Below is a small trained network, with its code and all its weights. Each question gives an input and a class and asks what happens when units are switched off, that is, made to give their printed mean instead of their output.

import numpy as np


def w(rows, s, z=0):
    codes = np.array(rows[::2]) - 128.0
    scale = np.full(codes.shape[1], s)
    scale[-1] = z or s
    return codes * scale


def norm(h):
    return h / np.sqrt((h * h).mean(-1, keepdims=True) + 1e-5)


def f(y):
    return y / 2 * (1 + np.tanh(0.7978845608 * (y + 0.044715 * y**3)))


def log_softmax(a):
    a = a - a.max(-1, keepdims=True)
    return a - np.log(np.exp(a).sum(-1, keepdims=True))


def net(x, mask):
    res = np.array(x, float).reshape(1, 2) / 4 @ E
    u = 0
    for l in range(4):
        y = f(norm(res) @ A[l][:, :-1].T + A[l][:, -1])
        res = res + np.where(mask[u : u + 6], y, B[l][:, -1]) @ B[l][:, :-1]
        u += 6
    return log_softmax(norm(res)[-1] @ U[:, :-1].T + U[:, -1])


A, B = {}, {}
E = w([
[170,109,143,37,2],'x0',
[88,121,41,62,132],'x1',
],0.0084)
A[0] = w([
[170,94,103,132,4,236],'L0N1',
[247,149,48,170,122,32],'L0N2',
[220,166,134,96,72,96],'L0N3',
[53,174,98,191,97,123],'L0N4',
[86,189,148,83,86,2],'L0N5',
[3,115,179,114,170,35],'L0N6',
],0.0061,0.0018)
B[0] = w([
[156,81,133,153,251,253],'L0N1',
[127,157,149,144,91,109],'L0N2',
[99,202,83,235,86,187],'L0N3',
[165,74,112,122,169,146],'L0N4',
[203,123,76,149,154,123],'L0N5',
[254,140,107,116,114,140],'L0N6',
],0.0062,0.0038)
A[1] = w([
[98,230,186,118,110,20],'L1N1',
[199,176,137,70,93,91],'L1N2',
[134,120,72,106,135,91],'L1N3',
[119,104,146,100,186,132],'L1N4',
[254,87,143,106,23,5],'L1N5',
[167,124,176,205,135,159],'L1N6',
],0.0085,0.003)
B[1] = w([
[143,178,129,117,105,116],'L1N1',
[59,1,144,195,172,144],'L1N2',
[161,105,160,88,120,161],'L1N3',
[161,152,137,79,102,158],'L1N4',
[95,66,108,179,89,206],'L1N5',
[138,118,101,52,121,255],'L1N6',
],0.0085,0.0053)
A[2] = w([
[171,127,244,169,94,103],'L2N1',
[107,140,149,142,129,3],'L2N2',
[130,112,128,112,84,103],'L2N3',
[131,124,137,112,143,116],'L2N4',
[67,159,73,104,85,42],'L2N5',
[148,140,234,160,116,160],'L2N6',
],0.011,0.0036)
B[2] = w([
[144,112,60,2,252,252],'L2N1',
[22,91,81,150,232,85],'L2N2',
[98,151,128,220,193,159],'L2N3',
[107,206,92,41,101,146],'L2N4',
[84,82,38,39,157,133],'L2N5',
[21,164,54,4,165,237],'L2N6',
],0.007,0.0033)
A[3] = w([
[169,137,231,158,160,83],'L3N1',
[26,76,184,174,3,113],'L3N2',
[64,231,144,182,244,140],'L3N3',
[94,175,118,64,64,192],'L3N4',
[169,252,158,23,129,3],'L3N5',
[247,118,103,150,97,194],'L3N6',
],0.0073,0.0024)
B[3] = w([
[76,108,41,82,198,124],'L3N1',
[216,34,122,193,69,190],'L3N2',
[165,13,166,160,2,252],'L3N3',
[123,198,177,180,178,176],'L3N4',
[108,118,122,180,101,234],'L3N5',
[83,189,162,181,133,192],'L3N6',
],0.0078,0.004)
U = w([
[149,49,135,174,117,243],'0',
[105,151,102,8,183,139],'1',
[114,209,169,190,138,7],'2',
],0.017,0.0018)

Each question gives the input, the list of numbers given to net, and the class t.
The units are the neurons (one row each of A and B). Each row of codes is followed by its name. A weight is (code - 128) times the scale printed after its matrix; where a second scale follows, it is the last column's (A, B and U).
mask holds one flag per neuron, layer by layer. A switched-off neuron (its flag False) gives its mean, the last column of its row in B, instead of its output. The means were averaged over made-up inputs and are rounded, as every weight is.
A unit's drop is (log p(t) with every unit on - log p(t) with that unit switched off) / (log p(t) with every unit on - log p(t) with every unit switched off).
The circuit of an input: a set's keep is (log p(t) with only the set's units on - log p(t) with every unit switched off) / (log p(t) with every unit on - log p(t) with every unit switched off). Starting from the 12 units with the biggest drops (on a tie, the unit counted first), units are removed one at a time, each time the one whose removal leaves the highest keep (on an exact tie, the one counted first), for as long as the keep stays at least 0.8.
units of the circuit, in order: the units of the circuit, biggest drop first
unit that matters most: the unit with the biggest drop
top k neurons: the k neurons with the biggest drops, biggest first
k most important neurons of layer l: the k neurons of layer l with the biggest drops, biggest first
drop when u is switched off: that unit's drop, to one decimal
input [-7,6], class 0: units of the circuit, in order => L3N3
input [6,-7], class 1: top 2 neurons => L2N1; L0N1
input [-8,8], class 0: 2 most important neurons of layer 3 => L3N3; L3N1
input [-3,0], class 2: top 2 neurons => L0N6; L0N3
input [2,3], class 2: top 2 neurons => L0N1; L2N1
input [-7,7], class 0: top 3 neurons => L1N6; L3N3; L2N6
input [-6,-7], class 1: top 3 neurons => L2N1; L2N6; L0N3
input [-6,6], class 0: top 2 neurons => L1N6; L3N3
input [0,-1], class 2: top 2 neurons => L1N5; L2N1
input [8,7], class 0: top 2 neurons => L2N1; L1N2
input [1,3], class 2: top 2 neurons => L2N1; L1N6
input [5,-7], class 1: drop when L2N1 is switched off => 1.6
input [-8,4], class 0: drop when L3N3 is switched off => 0.7
input [2,0], class 2: drop when L0N1 is switched off => 0.6
input [2,1], class 2: unit that matters most => L0N1
input [-5,-7], class 1: drop when L2N6 is switched off => 0.1
